Small tables with named rows and columns. After each table, cells are looked up by row and column.

Table kekalev
|  | ved | pon | luv | ziz | led | voz | zetuv | dek | nenutud | sumenub |
|---|---|---|---|---|---|---|---|---|---|---|
| laz | 53 | 55 | 32 | 67 | 82 | 70 | 55 | 60 | 39 | 58 |
| tozuv | 55 | 62 | 79 | 42 | 26 | 41 | 63 | 51 | 62 | 44 |
| vuse | 56 | 53 | 72 | 41 | 25 | 39 | 54 | 51 | 67 | 47 |
| bam | 59 | 57 | 7 | 63 | 42 | 62 | 70 | 64 | 57 | 54 |
| seno | 59 | 70 | 50 | 50 | 20 | 49 | 79 | 58 | 58 | 44 |

pon of laz is 55
ziz of bam is 63
zetuv of laz is 55
led of laz is 82
pon of tozuv is 62
led of tozuv is 26
zetuv of seno is 79
voz of laz is 70
sumenub of bam is 54
dek of tozuv is 51
led of vuse is 25
luv of vuse is 72
pon of seno is 70
pon of vuse is 53
Which row has the largest ziz? laz

Table ror
|  | kevete | tav | sapo | komire |
|---|---|---|---|---|
| lon | 81 | 27 | 65 | 36 |
| gavig | 16 | 23 | 56 | 34 |
| luzuk | 58 | 36 | 51 | 35 |
| tosev | 58 | 30 | 52 | 19 |

kevete of luzuk = 58
komire of gavig = 34
komire of luzuk = 35
kevete of tosev = 58
tav of gavig = 23
sapo of gavig = 56

favubi =
           puz  zudan  fovabek    mar
bizipus  41878  30423    25078  91315
zodema   64472  50797    62240  45434
tilomud  35363  38424    27609  76083
lebuni   49047  64243    59910  37933
nog      51969  65745    56575  52314
mose     63636  67026    65004  56694
gaf      35992  50441    38216  59593
visi     62650  53467    58136  55733
fug      57335  70907    62941  56688
rubavur  64556  53187    61855  50866
big      59024  68148    73499  14990

fovabek of tilomud is 27609
fovabek of lebuni is 59910
zudan of lebuni is 64243
mar of rubavur is 50866
mar of bizipus is 91315
fovabek of fug is 62941
puz of lebuni is 49047
zudan of big is 68148
puz of zodema is 64472
Row with the largest zudan: fug

Table bul
,safu,rar,mis
vupa,100,80,80
vus,122,104,104
ribalam,82,131,131
vit,192,61,61
pom,100,106,106
bupopu,83,208,208

pom, rar -> 106
vupa, rar -> 80
vit, mis -> 61
vupa, mis -> 80
vus, safu -> 122
vit, rar -> 61
ribalam, rar -> 131
vus, rar -> 104
bupopu, mis -> 208
vus, mis -> 104
Which row has the largest safu? vit

nudona
         nodumez  ropuz  fefe  faroli  konom  lipomub  repoz  gevubiz
selabe        72    138    58     114     96       56     96       88
mepeb         43    130    88     155     52      183     49      147
fid          185    127    56      44     69      203    189       83
paf          144    157   113      48    187      172    187      141
met          125    210    64      79    175      159     97      145
fizu         194    177    55     132     86       71    109       87
lapoto        76    187    62      58     56      120    189      101
tarigi       124    114   203      98    179       53    177      104
ref           96     75   142     180    147      167     55      141
zut           76    162   191     207    100      154    208      116
refufak      134    150   168     195    159      127    173      113

What is the nodumez of ref in nudona?
96
What is the faroli of met in nudona?
79
What is the fefe of refufak in nudona?
168
What is the gevubiz of tarigi in nudona?
104
What is the fefe of ref in nudona?
142
What is the nodumez of met in nudona?
125
What is the ropuz of refufak in nudona?
150
What is the ropuz of mepeb in nudona?
130
What is the nodumez of lapoto in nudona?
76
What is the nodumez of mepeb in nudona?
43
What is the nodumez of selabe in nudona?
72
What is the konom of met in nudona?
175
What is the fefe of fizu in nudona?
55
What is the gevubiz of lapoto in nudona?
101
What is the nodumez of zut in nudona?
76
Which row has the largest fefe? tarigi

